B =
array([[ 0.33, -0.26, -0.10, -0.15, -0.17,  0.03,  0.24,  0.51,  0.19,
         0.03],
       [ 0.53, -0.04, -0.07, -0.04,  0.19,  0.23,  0.51,  0.53,  0.22,
         0.28],
       [ 0.21, -0.32,  0.13, -0.14, -0.07,  0.09, -0.07,  0.24,  0.21,
        -0.04],
       [ 0.16,  0.01, -0.07,  0.08,  0.41,  0.35,  0.34,  0.15,  0.15,
         0.28],
       [ 0.16, -0.07, -0.27, -0.13, -0.14,  0.11,  0.33,  0.51,  0.16,
         0.15],
       [ 0.43, -0.05, -0.01,  0.09,  0.38,  0.16,  0.27,  0.19,  0.01,
         0.27],
       [ 0.50, -0.33, -0.07, -0.04,  0.17,  0.07,  0.10,  0.30,  0.00,
         0.20],
       [ 0.22,  0.02, -0.11,  0.17,  0.21,  0.06,  0.23,  0.11, -0.06,
         0.22],
       [ 0.12, -0.29, -0.06,  0.09,  0.23,  0.28,  0.16,  0.09,  0.03,
         0.09],
       [ 0.30, -0.27, -0.39,  0.12, -0.06,  0.03,  0.25,  0.35, -0.07,
         0.17],
       [ 0.29,  0.05, -0.19,  0.09,  0.28,  0.18,  0.49,  0.31, -0.01,
         0.46],
       [ 0.18, -0.23, -0.15, -0.13,  0.02,  0.41,  0.50,  0.57,  0.25,
         0.18]])
Indices start at 0.
(0, 0) -> 0.33
(6, 6) -> 0.10
(5, 8) -> 0.01
(4, 6) -> 0.33
(7, 7) -> 0.11
(1, 7) -> 0.53
(2, 2) -> 0.13
(0, 2) -> -0.10
(4, 1) -> -0.07
(7, 2) -> -0.11
(1, 3) -> -0.04
(2, 6) -> -0.07
(2, 3) -> -0.14
(8, 6) -> 0.16
(0, 3) -> -0.15
(0, 9) -> 0.03
(2, 4) -> -0.07
(9, 3) -> 0.12
(11, 3) -> -0.13
(9, 5) -> 0.03
(4, 2) -> -0.27
(9, 2) -> -0.39
(10, 5) -> 0.18
(0, 4) -> -0.17
(1, 5) -> 0.23
(0, 8) -> 0.19
(4, 3) -> -0.13
(6, 3) -> -0.04
(1, 2) -> -0.07
(9, 0) -> 0.30
(2, 8) -> 0.21
(6, 8) -> 0.00
(2, 0) -> 0.21
(11, 1) -> -0.23

X = [[-174, -381, -467, -714, -480, -388, -339, -178, -176, -56, -361, -310, -231, -328, -115, -212], [-17, -736, -218, 670, -821, 125, -357, -928, -181, -801, -481, -693, -388, -674, -698, -232], [-461, -570, -365, 374, -661, 34, -278, -889, -230, -415, -646, -488, -521, -641, -532, -344], [-518, -353, -350, -796, -140, -512, -239, -277, -465, -252, -21, -161, -191, -114, -232, 45], [-336, -185, -377, -301, -370, -508, -366, -480, -211, -590, -539, -721, -346, -340, -529, -177], [-204, -304, -604, -926, -84, -320, -197, -262, -297, -228, -308, -189, -511, -205, -243, -613], [-231, -357, -384, -152, -435, -97, -404, -417, -127, -592, -638, -263, -539, -400, -298, -703], [-21, -409, -374, -173, -89, -589, -416, -191, -376, -423, -531, -257, -641, -331, -167, -325], [-535, 118, -224, -747, 79, -342, -430, -199, -418, -103, -400, -641, -344, -424, -350, -238], [-352, -685, -313, 259, -768, 275, -379, -991, -211, -820, -345, -279, -891, -503, -513, -739], [-522, -337, -255, -409, -219, -663, -264, -318, -103, -152, -206, -18, -419, -311, -491, -161], [-312, -539, -351, -189, -618, -536, -628, -666, -227, -381, -420, -460, -260, -383, -483, -588], [-284, -4, -188, -376, -448, -556, -438, -222, -505, -260, -382, -506, -472, -294, -713, -442], [-495, -55, -156, -557, -317, -516, -594, -191, -505, -489, -386, -266, -440, -256, -271, -3]]
X[-14][0] -> -174
X[:, -12] -> [-480, -821, -661, -140, -370, -84, -435, -89, 79, -768, -219, -618, -448, -317]
X[8] -> [-535, 118, -224, -747, 79, -342, -430, -199, -418, -103, -400, -641, -344, -424, -350, -238]
X[8][-7] -> -103
X[13][-13] -> -557
X[-14][-8] -> -176
X[4][14] -> -529
X[3] -> [-518, -353, -350, -796, -140, -512, -239, -277, -465, -252, -21, -161, -191, -114, -232, 45]
X[12][2] -> -188
X[12][6] -> -438
X[-3][-6] -> -420
X[-11][5] -> -512
X[-2][14] -> -713
X[10][4] -> -219
X[:, -14] -> [-467, -218, -365, -350, -377, -604, -384, -374, -224, -313, -255, -351, -188, -156]
X[6][-13] -> -152
X[0][6] -> -339
X[-8][13] -> -400
X[-7][-14] -> -374
X[:, 6] -> [-339, -357, -278, -239, -366, -197, -404, -416, -430, -379, -264, -628, -438, -594]
X[9][-5] -> -279
X[5] -> [-204, -304, -604, -926, -84, -320, -197, -262, -297, -228, -308, -189, -511, -205, -243, -613]
X[:, 7] -> [-178, -928, -889, -277, -480, -262, -417, -191, -199, -991, -318, -666, -222, -191]
X[3][-7] -> -252
X[-7][3] -> -173
X[-4][-4] -> -419
X[-11][11] -> -161
X[13][-9] -> -191
X[9][-2] -> -513
X[-5] -> [-352, -685, -313, 259, -768, 275, -379, -991, -211, -820, -345, -279, -891, -503, -513, -739]
X[3][-4] -> -191
X[1][-12] -> -821
X[-8][-9] -> -417
X[13][6] -> -594
X[-3][15] -> -588
X[:, 1] -> [-381, -736, -570, -353, -185, -304, -357, -409, 118, -685, -337, -539, -4, -55]
